Here is a tiny trained network, its code and every weight. The questions are about switching its units off for an input and a target symbol, where a switched-off unit gives its printed mean instead of its output.

import numpy as np


def w(rows, s, z=0):
    codes = np.array(rows[::2]) - 128.0
    scale = np.full(codes.shape[1], s)
    scale[-1] = z or s
    return codes * scale


def norm(h):
    return h / np.sqrt((h * h).mean(-1, keepdims=True) + 1e-5)


def f(y):
    return np.maximum(y, 0)


def softmax(a):
    e = np.exp(a - a.max(-1, keepdims=True))
    return e / e.sum(-1, keepdims=True)


def log_softmax(a):
    a = a - a.max(-1, keepdims=True)
    return a - np.log(np.exp(a).sum(-1, keepdims=True))


def net(x, mask):
    ids = ['αβδεζηθλμξπστω'.index(c) for c in x.split()]
    T = len(ids)
    res = E[ids] + P[:T]
    r = norm(res)
    for j in range(2):
        rows = slice(3 * j, 3 * j + 3)
        q, k, v = (r @ M[0][rows].T for M in (Q, K, V))
        z = softmax(np.where(np.tri(T) > 0, q @ k.T / 3**0.5, -1e9)) @ v
        o = O[0][rows]
        res = res + np.where(mask[j], z, o[:, -1]) @ o[:, :-1]
    y = f(norm(res) @ A[0][:, :-1].T + A[0][:, -1])
    res = res + np.where(mask[2:18], y, B[0][:, -1]) @ B[0][:, :-1]
    return log_softmax(norm(res)[-1] @ U[:, :-1].T + U[:, -1])


Q, K, V, O, A, B = {}, {}, {}, {}, {}, {}
E = w([
[160,143,105,153],'α',
[166,140,179,228],'β',
[131,3,33,163],'δ',
[149,164,51,75],'ε',
[133,33,188,248],'ζ',
[129,162,89,101],'η',
[128,151,164,97],'θ',
[155,95,67,116],'λ',
[114,69,188,93],'μ',
[123,63,156,159],'ξ',
[162,87,69,181],'π',
[148,71,132,168],'σ',
[129,161,133,177],'τ',
[23,98,80,157],'ω',
],0.014)
P = w([
[104,133,150,113],'0',
[20,64,154,47],'1',
[177,206,169,147],'2',
[6,41,149,42],'3',
[185,213,172,138],'4',
[5,42,135,44],'5',
[182,215,175,136],'6',
[10,39,120,54],'7',
[188,221,169,138],'8',
[10,29,110,52],'9',
[191,223,173,139],'10',
],0.003)
Q[0] = w([
[80,147,241,207],'H1',
[193,184,35,139],'H1',
[147,209,145,169],'H1',
[3,43,135,121],'H2',
[146,202,161,201],'H2',
[94,105,66,154],'H2',
],0.006)
K[0] = w([
[65,108,158,90],'H1',
[114,135,5,125],'H1',
[166,137,138,146],'H1',
[41,120,105,154],'H2',
[136,90,156,99],'H2',
[91,55,173,92],'H2',
],0.011)
V[0] = w([
[77,134,93,144],'H1',
[189,79,132,116],'H1',
[60,189,180,151],'H1',
[115,164,141,70],'H2',
[148,99,173,50],'H2',
[1,124,113,174],'H2',
],0.0061)
O[0] = w([
[116,94,102,119,165],'H1',
[132,138,79,55,124],'H1',
[174,198,138,158,114],'H1',
[79,214,110,72,71],'H2',
[132,51,149,109,55],'H2',
[3,77,117,125,254],'H2',
],0.0064,0.0035)
A[0] = w([
[107,133,187,84,81],'N1',
[77,48,251,130,49],'N2',
[170,121,66,119,141],'N3',
[106,237,138,49,14],'N4',
[110,23,133,23,5],'N5',
[78,63,95,160,114],'N6',
[122,203,27,105,69],'N7',
[103,118,166,87,40],'N8',
[72,16,138,197,67],'N9',
[168,146,68,81,148],'N10',
[93,20,212,120,180],'N11',
[71,163,128,255,182],'N12',
[185,9,199,152,213],'N13',
[35,82,124,93,106],'N14',
[171,145,217,62,13],'N15',
[78,213,229,148,225],'N16',
],0.0074,0.0022)
B[0] = w([
[159,46,111,124,139],'N1',
[136,184,55,89,196],'N2',
[139,116,135,76,161],'N3',
[85,117,222,255,148],'N4',
[176,134,97,126,179],'N5',
[120,91,210,173,222],'N6',
[86,189,173,141,159],'N7',
[142,129,96,148,136],'N8',
[163,150,122,148,255],'N9',
[113,86,197,114,161],'N10',
[108,213,84,118,228],'N11',
[101,50,132,8,237],'N12',
[106,209,63,150,226],'N13',
[44,84,121,77,216],'N14',
[111,121,116,12,140],'N15',
[105,22,129,68,185],'N16',
],0.006,0.0064)
U = w([
[222,164,144,96,202],'α',
[159,74,209,203,168],'β',
[140,80,85,150,50],'δ',
[111,203,173,86,206],'ε',
[94,140,136,234,79],'ζ',
[75,174,203,180,149],'η',
[128,93,208,78,101],'θ',
[189,70,82,51,88],'λ',
[129,171,60,45,74],'μ',
[90,193,83,128,91],'ξ',
[166,79,82,160,135],'π',
[128,183,64,152,255],'σ',
[127,79,144,76,112],'τ',
[1,103,119,126,102],'ω',
],0.015,0.0053)

Each question gives the input, a string of symbols that net reads in full, and the target symbol t.
The units are the heads (3 rows each of Q, K, V and O) and the neurons (one row each of A and B). Each row of codes is followed by its name. A weight is (code - 128) times the scale printed after its matrix; where a second scale follows, it is the last column's (O, A, B and U).
mask holds one flag per unit, heads first, then neurons. A switched-off unit (its flag False) gives its mean, the last column of its rows in O or B, instead of its output. The means were averaged over made-up inputs and are rounded, as every weight is.
A unit's drop is (log p(t) with every unit on - log p(t) with that unit switched off) / (log p(t) with every unit on - log p(t) with every unit switched off).
The circuit of an input: a set's keep is (log p(t) with only the set's units on - log p(t) with every unit switched off) / (log p(t) with every unit on - log p(t) with every unit switched off). Starting from the 12 units with the biggest drops (on a tie, the unit counted first), units are removed one at a time, each time the one whose removal leaves the highest keep (on an exact tie, the one counted first), for as long as the keep stays at least 0.8.
circuit, biggest first: the units of the circuit, biggest drop first
unit that matters most: the unit with the biggest drop
top k neurons: the k neurons with the biggest drops, biggest first
heads that matter: for each layer, one digit per head in row order, 1 if its drop is at least 0.15 and else 0, layers parted by /
drop when u is switched off: that unit's drop, to one decimal
input σ α λ σ β α, target σ: circuit, biggest first => (H2; N12; N16)
input α β β ε π ω π ζ σ π σ, target σ: unit that matters most => N13
input α ω ω τ ω ω θ β, target ω: top 2 neurons => (N12; N13)
input β ω ω π ω ε ζ, target ζ: circuit, biggest first => (N13; N11)
input ω α α σ ω β, target ω: top 4 neurons => (N12; N16; N13; N5)
input β ε θ α, target θ: heads that matter => 01
input β σ η α, target σ: heads that matter => 11
input π λ η, target η: heads that matter => 00
input ω λ ω σ π μ ω ω θ ω η, target η: heads that matter => 00
input η ω θ, target θ: top 3 neurons => (N16; N15; N4)
input β λ ζ, target ζ: top 3 neurons => (N13; N11; N5)
input δ ξ σ β, target σ: top 3 neurons => (N13; N14; N2)
input β π λ β, target π: drop when N12 is switched off => 0.5
input μ θ ε σ, target σ: drop when H1 is switched off => 0.0
input β λ μ β, target μ: drop when N4 is switched off => 0.1
